Here is a tiny trained network, its code and every weight. The questions are about switching its units off for an input and a class, where a switched-off unit gives its printed mean instead of its output.

import numpy as np


def w(rows, s, z=0):
    codes = np.array(rows[::2]) - 128.0
    scale = np.full(codes.shape[1], s)
    scale[-1] = z or s
    return codes * scale


def f(y):
    return y / 2 * (1 + np.tanh(0.7978845608 * (y + 0.044715 * y**3)))


def log_softmax(a):
    a = a - a.max(-1, keepdims=True)
    return a - np.log(np.exp(a).sum(-1, keepdims=True))


def net(x, mask):
    res = np.array(x, float).reshape(1, 6) / 4 @ E
    y = f(res @ A[0][:, :-1].T + A[0][:, -1])
    res = res + np.where(mask, y, B[0][:, -1]) @ B[0][:, :-1]
    return log_softmax(res[-1] @ U[:, :-1].T + U[:, -1])


A, B = {}, {}
E = w([
[228,135,106,148,114,66,129,104,21,152],'x0',
[187,103,144,131,41,215,199,145,124,132],'x1',
[90,101,204,125,159,61,93,109,221,192],'x2',
[149,137,178,171,5,101,138,181,117,169],'x3',
[133,231,99,76,111,166,78,255,162,181],'x4',
[193,61,53,152,82,149,82,120,174,81],'x5',
],0.0086)
A[0] = w([
[80,156,205,86,102,166,208,205,130,210,144],'neuron 1',
[135,77,49,72,158,132,138,81,165,36,105],'neuron 2',
[181,108,110,179,101,193,78,140,119,57,20],'neuron 3',
[147,142,146,190,61,144,88,109,62,117,153],'neuron 4',
[152,141,159,97,219,165,155,133,82,166,108],'neuron 5',
[132,138,168,184,129,149,97,117,197,111,79],'neuron 6',
[101,46,94,217,108,139,220,28,44,145,164],'neuron 7',
[211,133,208,127,197,190,165,104,199,157,253],'neuron 8',
[159,28,53,205,163,60,123,101,169,159,237],'neuron 9',
[146,184,167,94,118,92,88,174,137,144,124],'neuron 10',
[73,137,125,74,200,186,72,100,214,150,211],'neuron 11',
[107,146,147,178,254,89,139,58,39,128,175],'neuron 12',
[213,88,49,58,122,250,111,145,95,58,187],'neuron 13',
[131,107,156,114,92,105,174,98,236,125,103],'neuron 14',
[94,223,95,125,162,107,134,93,60,123,199],'neuron 15',
[111,40,108,143,87,182,138,30,95,181,164],'neuron 16',
[101,3,182,134,86,107,122,102,243,163,102],'neuron 17',
[112,120,108,142,137,73,104,116,59,151,136],'neuron 18',
[208,114,191,243,129,128,183,66,77,24,93],'neuron 19',
[150,181,68,90,93,172,184,215,175,92,105],'neuron 20',
[135,125,94,146,36,206,188,214,205,170,97],'neuron 21',
[81,110,144,103,194,102,86,105,185,119,166],'neuron 22',
[100,126,75,105,108,219,162,164,81,144,252],'neuron 23',
[178,127,158,155,39,97,53,179,50,186,137],'neuron 24',
],0.0087,0.0041)
B[0] = w([
[125,246,153,146,59,170,46,225,139,81,226],'neuron 1',
[107,172,100,113,76,167,80,219,211,34,207],'neuron 2',
[163,149,108,172,53,160,206,106,165,160,166],'neuron 3',
[98,139,166,185,67,44,227,104,24,205,180],'neuron 4',
[145,136,197,88,160,148,127,116,55,145,162],'neuron 5',
[61,96,73,92,185,105,58,139,116,60,157],'neuron 6',
[153,44,157,121,103,60,84,90,60,95,251],'neuron 7',
[127,135,98,151,150,130,27,122,76,65,204],'neuron 8',
[176,188,181,113,135,179,58,143,132,43,233],'neuron 9',
[144,91,159,233,95,133,132,90,130,136,180],'neuron 10',
[57,180,173,167,231,79,30,119,39,119,244],'neuron 11',
[116,31,222,28,186,123,171,39,65,167,233],'neuron 12',
[224,141,148,171,46,197,94,171,138,113,236],'neuron 13',
[114,141,152,82,157,169,36,93,137,86,189],'neuron 14',
[181,128,168,63,110,202,75,113,127,149,194],'neuron 15',
[168,60,106,176,79,49,117,128,100,80,210],'neuron 16',
[121,129,103,33,72,195,2,67,132,24,247],'neuron 17',
[128,58,138,88,115,97,186,98,163,228,168],'neuron 18',
[88,59,84,102,187,73,98,89,27,33,230],'neuron 19',
[125,227,168,117,121,146,109,74,20,167,195],'neuron 20',
[166,148,172,20,170,153,94,90,24,134,225],'neuron 21',
[77,120,147,69,213,141,31,135,135,137,219],'neuron 22',
[184,116,241,143,98,155,127,168,80,77,200],'neuron 23',
[144,120,139,211,55,118,226,141,39,202,212],'neuron 24',
],0.0078,0.011)
U = w([
[197,173,136,144,54,202,87,166,128,92,200],'0',
[122,107,150,85,140,100,78,52,71,111,181],'1',
[73,151,126,116,133,144,64,158,203,63,135],'2',
[139,64,157,67,166,122,158,117,136,182,34],'3',
[98,120,46,192,183,183,222,172,250,167,2],'4',
[138,155,128,178,93,121,153,110,115,223,50],'5',
[150,70,112,224,56,59,155,159,115,137,121],'6',
[102,191,156,159,139,128,101,194,95,167,162],'7',
],0.011,0.0071)

Each question gives the input, the list of numbers given to net, and the class t.
The units are the neurons (one row each of A and B). Each row of codes is followed by its name. A weight is (code - 128) times the scale printed after its matrix; where a second scale follows, it is the last column's (A, B and U).
mask holds one flag per neuron, in row order. A switched-off neuron (its flag False) gives its mean, the last column of its row in B, instead of its output. The means were averaged over made-up inputs and are rounded, as every weight is.
A unit's drop is (log p(t) with every unit on - log p(t) with that unit switched off) / (log p(t) with every unit on - log p(t) with every unit switched off).
The circuit of an input: a set's keep is (log p(t) with only the set's units on - log p(t) with every unit switched off) / (log p(t) with every unit on - log p(t) with every unit switched off). Starting from the 12 units with the biggest drops (on a tie, the unit counted first), units are removed one at a time, each time the one whose removal leaves the highest keep (on an exact tie, the one counted first), for as long as the keep stays at least 0.8.
units of the circuit, in order: the units of the circuit, biggest drop first
most important unit: the unit with the biggest drop
top k neurons: the k neurons with the biggest drops, biggest first
drop when u is switched off: that unit's drop, to one decimal
input [-2,-3,0,4,6,-8], class 7: units of the circuit, in order -> neuron 17
input [8,6,5,7,6,-4], class 5: units of the circuit, in order -> neuron 24; neuron 4
input [-5,5,7,-2,7,3], class 1: top 2 neurons -> neuron 21; neuron 20
input [-8,-2,3,8,4,-1], class 2: top 2 neurons -> neuron 1; neuron 13
input [8,-7,-1,-2,7,4], class 0: top 3 neurons -> neuron 15; neuron 11; neuron 4
input [8,0,-2,-3,1,4], class 0: top 2 neurons -> neuron 13; neuron 9
input [1,4,3,2,2,-3], class 0: top 2 neurons -> neuron 11; neuron 1
input [-6,3,8,3,8,4], class 1: top 4 neurons -> neuron 21; neuron 20; neuron 11; neuron 2
input [-6,-4,-5,3,1,-4], class 7: top 2 neurons -> neuron 17; neuron 13
input [7,6,4,-7,3,-2], class 0: drop when neuron 3 is switched off -> -0.1
input [5,6,4,-5,7,-5], class 0: drop when neuron 2 is switched off -> -0.1
input [8,-5,5,3,0,-7], class 3: drop when neuron 12 is switched off -> 0.2
input [-1,2,0,4,1,-7], class 0: top 2 neurons -> neuron 11; neuron 1
input [-5,5,2,-6,0,-6], class 2: most important unit -> neuron 1
input [1,-8,-3,3,7,-2], class 7: drop when neuron 17 is switched off -> 0.2
